In the rows, 128 means zero.
Each row is followed by its class. Each block has new classes.
[ 72 143 161 120 130 103 107 123 145 129 163  86 110 126 135 136 147 134
 197 122 130 143  82 122 135 124 169 133 122 109 126 132  66 131 131  87
 166 110  87 155 170 136]  F
[ 90 154 112 162 164 118 109 131 114 137 126 135 123 142 152 130 123 120
 175 137 119 120 104 120 111 156 154 107  94 125 130 110 106 113 121   4
 102 109  89 157 133 153]  V
[106 153  73 130 170 112 110 128 169 106 126 146  82  75 199 132 120 108
 235 121 133  83  57 127 117 151 140 148 127  73 119 106 104 109 140  58
 101 117  87  92 104 116]  T
[114 129 133 124 124 116 132 133 114 116 117 102 160 125 174 104 120  91
 146 129 120 157 116 110 115 151 140 128 182 113 136  95 130  99 147  76
 115 122  86 120  83 156]  A
[100 143 108 139 138 130 123 128 110 123 136 127 155  97 152 114 128 116
 225 120 135 118  85 114 109 139 169 104  84 115 125 117  80 109 120  32
 118 115  79 152 149 156]  F
[ 85 148 189 112 143 117 114 124 148 152 149 104 174 117 144 108 119 122
 118 150 114 184 113 127 126 134 139 144 166 117 122 113 123  91 160 113
 141 113 106 167  87 107]  H
[ 67 142 108 134 159 116 109 121 146 136 127 120 104 100 127 122 142 128
 162 169 119 143 123 129 139 149 154 135  47 126 133  95 150  78 117  60
  58 117  66 183 208 128]  Q
[ 89 126  96 132 193 120 111 128 146 123 139 121 119 119 183 126 123 120
 204 139 106 113  80 128 123 148 146 130 107 110 131 120 124 103 129  17
  45 114 102 125 107 118]  Q
[ 55 137 103 133 179  93  95 117 126 132 138  91  68 134 182 121 158 111
 201 157  82 156  62 122 130 134 175 115  75  97 137 100  96 137 122  26
 104 111  53 112 125 145]  Q
[ 93 159 137 124 144 131 116 132 142 138 140 157 144 110 137 124 125 139
 223 106 164 117  88 114 131 118 135 120 115 117 126 121  59 112 122  39
 160 112  83 179 139 147]  F
[ 91 129 104 112 140 129 128 134 131 126 141 129  94  89 152 129 131 125
 157 134 148  89  65 118 133 148 144 126 115  79 117 119  99 114 126  77
 137 120  62 144 165 129]  T
[103 116  89 129 152 125 123 133 139 118 129 112 103  95 201 129 118  95
 163 140 122 128  77 117 120 155 157 131 135  75 125 103 142  86 146  56
  82 122  70 106 115 136]  T
[ 89 138 110 121 150 118 125 133 144 113 132 124 117  69 191  96 117  96
 166 138 139 153  74 107 120 151 143 150 150  83 124 115 114  74 143  91
  97 124  43 123 127 140]  A
[100 178 105 122 143 130 120 131 134 133 131 142 132  98 144 115 114 105
 152 138 123 108 112 114 125 162 138 114 132 123 134  83 136  95 111   6
 104 116  78 179 143 157]  E
[ 85 157 146 121 159 106 105 132 166 133 135 165 131 101 146 130 125 139
 250 104 141 111  83 115 110 134 133 154 109 110 136 130  56 115 130  32
 143 107  99 176 148 133]  F
[ 91 132 116 129 162 127 112 123 137 133 137 132  96 115 140 150 141 135
 203 140 140 133  86 120 125 125 150 115  59 107 127 127 109 133 128  59
 100 116  75 166 174 138]  F
[ 85 186 144 128 131 126 120 126 135 128 138 192 130 102 138 117 121 131
 215 110 145 113  82 116 120 127 135 111 126 111 129 107  53 127 117  31
 181 111  85 158 115 160]  F
[ 74 129 142 101 136 101 107 127 147 152 133 107  67 117 172 114 132 117
  85 160  72 150 102 132 135 149 135 148 166  88 125  84 131 112 126  89
 132 130  87 107 163 113]  Q
[ 85 141 122 133 150 115 119 119 144 129 141 119 110 107 130 116 148 128
 186 171 104 137 117 127 122 134 159 130  76 115 127  94 135 108 132  54
  90 109  91 156 156 136]  Q
[ 96 117 140 119 135 128 120 120 118 128 121 121 151 119 172 101 126 105
 160 151 122 169  97 110 114 136 146 124 148 103 117  99 111  92 129  61
 123 124  66 130 105 157]  H
[ 84 154 128 158 150 118 105 130 131 133 115 161 115 122 158 124 122 110
 203 133 100 123 125 117 121 136 155 112  89 121 133  85 130 113 110   5
 101 116 105 156 117 136]  V
[106 134 149 134 136 111 118 129 126 125 141  99 143 135 151 124 124 110
 132 143 112 154 107 123 130 133 144 127 138 120 134 119 129 108 147  88
 134 123 103 117 121 139]  H
[106 106 103 119 123 112 131 131 122 121 120 133  98 123 171 141 127 115
 179 128 119 117  55 101 125 140 171 120 130 101 112 121 116 134 130  68
 159 126  76 122 121 159]  T
[ 87 162 115 133 140 108 106 131 151 142 123 141 120 115 165 113 123 114
 193 132  96 119 122 121 113 135 158 116 112 108 136  72 128 100 108   4
 102 111  95 154 152 138]  V
[ 77 162 129 110 119 141 115 122 131 134 136 162 134  81 139 113 154 117
 189 109 154 129  74 113 114 139 128 121 122 107 125 105  67 107 100  54
 174 118  62 193 170 162]  F
[ 72 154 130 124 154 119 101 110 155 141 134 120 100  69 122 109 153 129
 135 171 113 154 127 132 133 130 164 136  64 135 132  98 143  94 132  80
  77 111  82 170 188 118]  Q
[100 141 150 145 119 114 124 129 146 138 105 136 159 129 126 118 129 140
 183 133 116 151 138 122 117 128 147 115  99 149 132 103 119  92 120   5
  92 117 117 169 143 127]  V
[ 95 141 101 133 163 116 109 113 148 125 141 126  62  97 128 143 147 123
 150 150 117 118 121 141 137 131 130 143  64 112 133 121 136 226 136  94
  80 115  95 150 192 112]  Q
[ 89 131 128 117 135 127 115 136 139 132 133 126 148 113 156 123 124 133
 175 126 143 134  81 118 114 145 136 114 144 103 114 103 105 106 124  37
 145 120  85 176 132 160]  F
[ 99 141 106 134 134 104 119 131 131 120 118  91  61  85 167 121 133  81
 186 140  96 137  76 110 126 146 150 125 124  89 133 114 156 112 130 101
  97 134  59  95 147 129]  P
[102 143 214 115 111 119 125 133 133 120 132 109 178 124 156 108 116 103
 139 138 109 164  97 108 122 144 159 114 176 144 119  89 126  98 128  46
 144 114  95 133  85 161]  H
[100 114 161 111 126 112 116 121 141 120 131 101 150 118 156 129 131 128
 137 137 117 155 112 137 122 145 142 128 152 106 135 110 138 113 148  82
 127 121  98 143 117 141]  H
[111 164 115 145 126 122 117 124 130 134 130 154 130 144 156 125 119 116
 221 128  95 116 123 114 124 144 167  97 108 111 129  95 127 122 118   4
 133 108  84 113  93 144]  V
[ 90 138 107 122 164 124 111 124 139 125 126 134  97  79 162 103 137 117
 159 141 125 141  85 131 108 139 136 144 107  86 152 102 102 106 128 109
  93 127  63 134 173 113]  Q
[ 88 171 147 116 161 121 117 124 134 127 125 143 130 114 127 104 121 115
 159 124 140 133 100 120 116 133 139 130 135 118 131 103  80 106 127  78
 146 117  93 152 158 148]  F
[ 62 130 125 121 148 120 107 132 164 125 128 129  80 126 158 122 122 125
 150 141 111 147  91 123 137 126 138 136 112  92 124 102 111 111 120  98
 134 119  70 114 164 129]  Q
[ 84 121 113 112 169 133 114 111 129 110 139 121 120 115 144 118 145 132
 174 146 136 142  95 120 130 121 141 131  89 117 138 122 100 102 134 100
 102 111  94 156 152 116]  Q
[100 132 139 135 138 144 120 126 130 126 127 121 148 123 136 126 133 119
 165 148 128 151 106 123 133 132 148 118 112 130 129 101 114 101 135  56
 129 128  94 165 149 148]  V
[110 124 171 126 119 113 103 140 139 133 128 112 159 145 159 115 122 119
 148 139  87 157 123 121 116 130 158 121 167 129 130 106 141 109 130  69
 138 112 120 124  77 155]  H
[ 90 171 107 138 151 132 114 130 136 140 115 142 126  80 160  96 123 101
 140 148 114 153 132 126 111 158 136 123 123 139 143  76 120  74 104  53
  67 116  67 141 146 129]  A
[ 81 136 170 121 120 112 112 130 125 124 146  89 139 130 153 103 133 106
 168 147  96 184  91  98 130 129 173 129 140 121 120 107 127 110 152  87
 135 111  72 131 120 146]  H
[101 129  95 124 150 141 122 124 112 121 125 135 104  96 164 130 140 105
 206 115 145 129  61 105 116 143 144 115  96 100 135 116  87 117 116  75
 115 127  51 133 149 159]  F

Each row is followed by its class. Each block has new classes.
[106 129 126 168 125 103 132 122 126 135 134 147 120 131 153 121 120 133
 126 111 108 125 161 146 122 152 169  90 142 161 119 121 131 123 135 132
 104 148 118 105 118 102]  Q227
[120 157 132 131 124 109  82 151 135 112 159 124 124 117  98 131 148 104
 137  83 142 103 135 103 167 128 133 132 115 167 139 115 117 113 126 108
 144 109 128 103 138  84]  Q194
[126 135 140 144 119 114 115 125 131 127 137 133 130 122 130 116  82 128
 130 123 120 123 151 116 127 187 183  93 133 153 118 113 128 117 130  77
 122 144 116 128 107 100]  Q227
[128 158 135 144 112 106 154 143 104 117 149 129 152 142 114 118 175 117
 133 100  85 133 151 117 121 218 121 106 143 179 122 157 122 130 121 108
  98 125 121 141 130 113]  Q954
[112 125 116 131 120 114 129 127 151 130 159 129 129 133 135 115 149 120
 130 122 129 125 156 140 149 115 147 108 126 104 133 148 125 120 134 121
 122 144 131 119 138 121]  Q907
[119 148 136 161 126 112  92 126 128 100 128 134 118 122  92 127  99 132
 137 101 109 128 144 126 145 218 160 108 144 181 121 117 128 117 123 101
 136 160 130  91 131  81]  Q628
[127  87 145 141 145 120 136 125 119 145 152 121 146 132 155 147 125 127
 116 140 135 101 135 120 114 142 130 125 121 124 120 114 134 116 127 121
 125  87 112 102 130 112]  Q124
